W =
[27 15 -51 3 8 25 4 38 10 -8 6]
[27 21 -41 19 18 19 26 27 27 -14 20]
[-1 4 -1 5 22 4 28 -8 25 -28 35]
[21 13 -27 0 -20 7 -23 -4 -18 5 -34]
[8 -23 53 -17 24 -16 28 -20 30 24 35]
[-32 -30 42 -20 -14 -28 -26 -29 -22 8 -19]
[0 13 -64 -2 -19 14 -23 30 -26 -25 -27]
[-11 17 -36 10 -25 12 -27 14 -28 -9 -32]
[-13 -29 20 -26 24 -15 28 -17 24 12 33]
[18 27 -47 12 21 3 38 23 34 11 17]
Counting starts at 0.
What is the top entry of the column that holds the largest entry?
Answer: -51
What is the entry in row 1 and column 0?
Answer: 27
What is the entry directly above the largest entry?
Answer: -27
The bottom entry of the column that holds the largest entry -> -47
What is the bottom-left entry?
Answer: 18
What is the entry just left of the smallest entry?
Answer: 13
What is the entry at row 0, column 1?
Answer: 15
The entry just right of -36: 10
What is the entry in the bottom-right corner?
Answer: 17
The largest entry is 53
What is the top-right entry?
Answer: 6
What is the entry just right of the smallest entry?
Answer: -2
What is the entry in the top-left corner?
Answer: 27
The entry directly above 7 -> 4
The entry directly above the smallest entry -> 42

Read these off the array that follows.
1) Give the entry just right of 382.
2) Give the 2nd-last entry, reading row by row.
3) Give the entry just right of 639.
4) Give the top-right entry.
5) Give the entry in the bottom-left corner.
6) Give the entry directly above 643.
7) Give the 1st entry in reading order.
8) Give the entry directly below 194.
[[642, 903, 85, 378, 612],
 [326, 194, 965, 858, 326],
 [643, 900, 88, 374, 613],
 [792, 520, 480, 216, 808],
 [313, 899, 148, 678, 249],
 [639, 903, 85, 380, 609],
 [638, 904, 85, 382, 607]]
1) 607
2) 382
3) 903
4) 612
5) 638
6) 326
7) 642
8) 900

data =
[[-625  -36 -394  195  218  706]
 [-547 -556 -140  -40  275  169]
 [-265 -433  299 -244 -631 -726]
 [  51 -489 -324 -138  -94  499]
 [ 271 -108  334 -222 -440 -538]
 [ 115 -342  158   64 -326  162]
 [-270  -66 -455 -262  159  206]
 [ 612  531 -421  245 -141 -160]
 [-278  325  286   77   94  134]
 [ 867   -8   51 -260 -475 -536]
 [ -26 -297 -279 -259  106  -71]
 [-399 -289  -10 -160 -151 -340]]
Rows and columns are numbered from 0.
Read off the entry in row 0 and column 1.
-36
The entry directly below the smallest entry is 499
Read off the top entry of the column that holds the smallest entry.
706
The entry in the bottom-left corner -> -399
Read off the entry just right of -260.
-475
The entry in the bottom-right corner -> -340
The entry at row 2, column 0 is -265
The entry just left of -475 -> -260
The entry at row 0, column 2: -394
Read off the entry directly above the largest entry.
-278
The entry directly below the largest entry -> -26
The top-left entry is -625
Read off the entry just left of the smallest entry.
-631
Read off the entry directly below -394.
-140
The entry at row 1, column 0 -> -547
The entry directly below -556 -> -433
The entry just left of -279 -> -297
The entry directly above -326 is -440
The entry just right of 195 is 218
Read off the entry directly above 64.
-222
Read off the entry directly above 325.
531

Questions about the matrix below. Rows and columns are numbered from 0.
1) Which number is the entry at row 0, column 2?
2) Which number is the bottom-right entry?
3) Which number is the entry at row 0, column 0?
4) Which number is the entry in row 1 and column 1?
5) Which number is the entry in row 1 and column 0?
6) Which number is the entry in the top-right corner?
[-11 1 6 2]
[4 5 63 41]
[1 1 -4 -5]
[-12 9 23 14]
[5 6 -19 -15]
[-3 2 6 2]
[3 0 -8 -8]
[0 -2 -28 -21]
[15 1 -14 -11]
[11 11 -31 -23]
[-1 1 -36 -27]
[-14 10 25 15]
1) 6
2) 15
3) -11
4) 5
5) 4
6) 2

array([[ 59,  62,  57,  64,  59,  58,  65,  58,  58,  62,  59,  59,  58,
         89,  87],
       [196, 196, 195,  21,  28,  28,  19, 195,  31,  26, 196, 193,  28,
         80,  76],
       [107, 108, 105,  39,  35,  32,  40, 106,  32,  38, 108, 109,  32,
        113, 110],
       [ 71,  73,  68,  76,  70,  66,  77,  68,  65,  75,  69,  67,  66,
         61,  58],
       [ 67,  63,  70, 149, 153, 154, 148,  68, 155, 151,  65,  64, 154,
         20,  24],
       [ 42,  39,  43, 148, 148, 147, 147,  41, 146, 148,  39,  37, 147,
         15,  18],
       [182, 181, 181,  79,  86,  85,  76, 179,  87,  84, 179, 175,  84,
         68,  67],
       [ 76,  73,  77,  64,  68,  70,  64,  77,  69,  65,  76,  77,  70,
         73,  74],
       [ 94,  95,  97,  27,  32,  36,  27,  97,  39,  28,  98, 101,  35,
        116, 117]])
The 1st entry in reading order is 59
The entry just right of 43: 148
Read off the smallest entry.
Answer: 15
The centre entry -> 68
The entry just left of the smallest entry: 147
Read off the entry just left of 106.
Answer: 40
Read off the entry just right of the smallest entry.
Answer: 18
The entry just right of 149 is 153
The entry just right of the centre entry -> 155
Read off the third smallest entry.
Answer: 19
The entry just right of 21: 28

Read these off the array that follows. Counting starts at 0.
1) The top-right entry?
2) The entry just left of the largest entry?
3) The top-left entry?
4) The entry directly above 139?
5) The entry at row 0, column 2?
6) The entry at row 2, column 0?
7) The entry in row 2 and column 1?
8) The entry just left of 150?
[[117 186 175 172 169 175 179 170 169 175 175 166 180 151]
 [143 167 163 151 146 149 147 145 149 151 163 169 177 162]
 [138 171 171 161 159 153 149 142 142 137 132 135 130 135]
 [199 222 204 195 186 174 158 152 141 133 115 109  89 104]
 [167 166 159 156 152 151 153 155 160 162 160 166 167 163]
 [149 142 136 144 147 142 148 152 161 159 169 167 184 166]
 [ 19  94 120 135 149 158 165 176 185 197 203 216 234 244]
 [155 120 139 147 153 149 163 171 169 180 189 199 199 198]
 [203 211 198 193 190 181 181 180 172 173 169 160 150 149]]
1) 151
2) 234
3) 117
4) 120
5) 175
6) 138
7) 171
8) 160
